Here is a tiny trained network, its code and every weight. The questions are about switching its units off for an input and a target symbol, where a switched-off unit gives its printed mean instead of its output.

import numpy as np


def w(rows, s, z=0):
    codes = np.array(rows[::2]) - 128.0
    scale = np.full(codes.shape[1], s)
    scale[-1] = z or s
    return codes * scale


def f(y):
    return y / 2 * (1 + np.tanh(0.7978845608 * (y + 0.044715 * y**3)))


def softmax(a):
    e = np.exp(a - a.max(-1, keepdims=True))
    return e / e.sum(-1, keepdims=True)


def log_softmax(a):
    a = a - a.max(-1, keepdims=True)
    return a - np.log(np.exp(a).sum(-1, keepdims=True))


def net(x, mask):
    ids = ['γδθπτψ'.index(c) for c in x.split()]
    T = len(ids)
    res = E[ids] + P[:T]
    r = res
    for j in range(2):
        rows = slice(2 * j, 2 * j + 2)
        q, k, v = (r @ M[0][rows].T for M in (Q, K, V))
        z = softmax(np.where(np.tri(T) > 0, q @ k.T / 2**0.5, -1e9)) @ v
        o = O[0][rows]
        res = res + np.where(mask[j], z, o[:, -1]) @ o[:, :-1]
    y = f(res @ A[0][:, :-1].T + A[0][:, -1])
    res = res + np.where(mask[2:26], y, B[0][:, -1]) @ B[0][:, :-1]
    return log_softmax(res[-1] @ U[:, :-1].T + U[:, -1])


Q, K, V, O, A, B = {}, {}, {}, {}, {}, {}
E = w([
[195,57,185],'γ',
[25,140,140],'δ',
[91,47,247],'θ',
[40,29,42],'π',
[146,164,76],'τ',
[142,168,78],'ψ',
],0.015)
P = w([
[108,167,253],'0',
[129,141,198],'1',
[139,151,164],'2',
[145,143,147],'3',
[151,128,129],'4',
[154,112,121],'5',
[156,100,108],'6',
[160,85,96],'7',
[164,76,88],'8',
],0.012)
Q[0] = w([
[207,115,159],'H1',
[26,91,243],'H1',
[254,132,9],'H2',
[189,122,194],'H2',
],0.0085)
K[0] = w([
[190,103,168],'H1',
[71,169,183],'H1',
[65,39,2],'H2',
[94,95,156],'H2',
],0.0095)
V[0] = w([
[246,171,201],'H1',
[135,164,208],'H1',
[140,145,192],'H2',
[86,157,52],'H2',
],0.011)
O[0] = w([
[226,66,157,25],'H1',
[96,23,153,216],'H1',
[157,1,49,192],'H2',
[144,139,82,2],'H2',
],0.0071,0.0036)
A[0] = w([
[151,133,116,253],'N1',
[107,86,84,63],'N2',
[214,184,156,42],'N3',
[110,177,123,111],'N4',
[123,191,71,160],'N5',
[117,84,107,175],'N6',
[61,74,179,126],'N7',
[78,229,181,153],'N8',
[227,147,148,74],'N9',
[103,66,94,98],'N10',
[103,117,130,141],'N11',
[122,125,104,146],'N12',
[156,112,100,88],'N13',
[114,94,113,93],'N14',
[105,149,191,122],'N15',
[137,93,115,183],'N16',
[192,79,138,47],'N17',
[131,134,136,81],'N18',
[200,133,68,105],'N19',
[235,136,177,143],'N20',
[111,176,157,128],'N21',
[121,114,108,80],'N22',
[108,188,255,149],'N23',
[100,206,138,83],'N24',
],0.015,0.0036)
B[0] = w([
[142,108,220,138],'N1',
[124,172,82,173],'N2',
[15,161,123,143],'N3',
[124,85,96,149],'N4',
[50,85,151,180],'N5',
[122,222,124,192],'N6',
[170,139,136,254],'N7',
[171,137,91,168],'N8',
[101,213,109,155],'N9',
[115,136,127,210],'N10',
[111,203,122,156],'N11',
[194,132,183,141],'N12',
[132,125,97,130],'N13',
[179,134,96,165],'N14',
[191,151,138,141],'N15',
[158,116,125,172],'N16',
[1,162,133,195],'N17',
[119,110,119,121],'N18',
[118,112,243,139],'N19',
[161,220,86,181],'N20',
[150,146,109,136],'N21',
[139,123,109,135],'N22',
[185,101,38,150],'N23',
[175,92,87,157],'N24',
],0.007,0.015)
U = w([
[105,183,197,148],'γ',
[244,163,129,254],'δ',
[136,84,206,192],'θ',
[71,138,192,44],'π',
[205,152,132,22],'τ',
[144,132,92,126],'ψ',
],0.011,0.0078)

Each question gives the input, a string of symbols that net reads in full, and the target symbol t.
The units are the heads (2 rows each of Q, K, V and O) and the neurons (one row each of A and B). Each row of codes is followed by its name. A weight is (code - 128) times the scale printed after its matrix; where a second scale follows, it is the last column's (O, A, B and U).
mask holds one flag per unit, heads first, then neurons. A switched-off unit (its flag False) gives its mean, the last column of its rows in O or B, instead of its output. The means were averaged over made-up inputs and are rounded, as every weight is.
A unit's drop is (log p(t) with every unit on - log p(t) with that unit switched off) / (log p(t) with every unit on - log p(t) with every unit switched off).
The circuit of an input: a set's keep is (log p(t) with only the set's units on - log p(t) with every unit switched off) / (log p(t) with every unit on - log p(t) with every unit switched off). Starting from the 12 units with the biggest drops (on a tie, the unit counted first), units are removed one at a time, each time the one whose removal leaves the highest keep (on an exact tie, the one counted first), for as long as the keep stays at least 0.8.
circuit, biggest first: the units of the circuit, biggest drop first
unit that matters most: the unit with the biggest drop
k most important neurons: the k neurons with the biggest drops, biggest first
drop of u: that unit's drop, to one decimal
input π π δ, target ψ: unit that matters most => H1
input π π ψ, target ψ: 4 most important neurons => N5; N7; N4; N20
input ψ π π δ, target δ: 3 most important neurons => N17; N8; N5
input θ π π γ, target γ: circuit, biggest first => N17; H1; N9
input π π π τ τ θ, target δ: circuit, biggest first => N23; N5
input τ π τ δ, target δ: 2 most important neurons => N17; N5
input π π γ θ, target δ: 3 most important neurons => N23; N7; N5
input π γ ψ ψ δ τ δ θ ψ, target θ: 2 most important neurons => N19; N6
input δ δ θ τ γ ψ, target γ: 2 most important neurons => N19; N7
input θ ψ π, target δ: 2 most important neurons => N17; N5
input δ θ θ π, target δ: drop of H1 => -0.1
input π τ ψ δ π τ γ θ ψ, target γ: drop of N14 => 0.1
input θ τ ψ γ γ ψ θ θ τ, target γ: drop of N4 => 0.0
input π π π τ δ, target ψ: most important neuron => N5
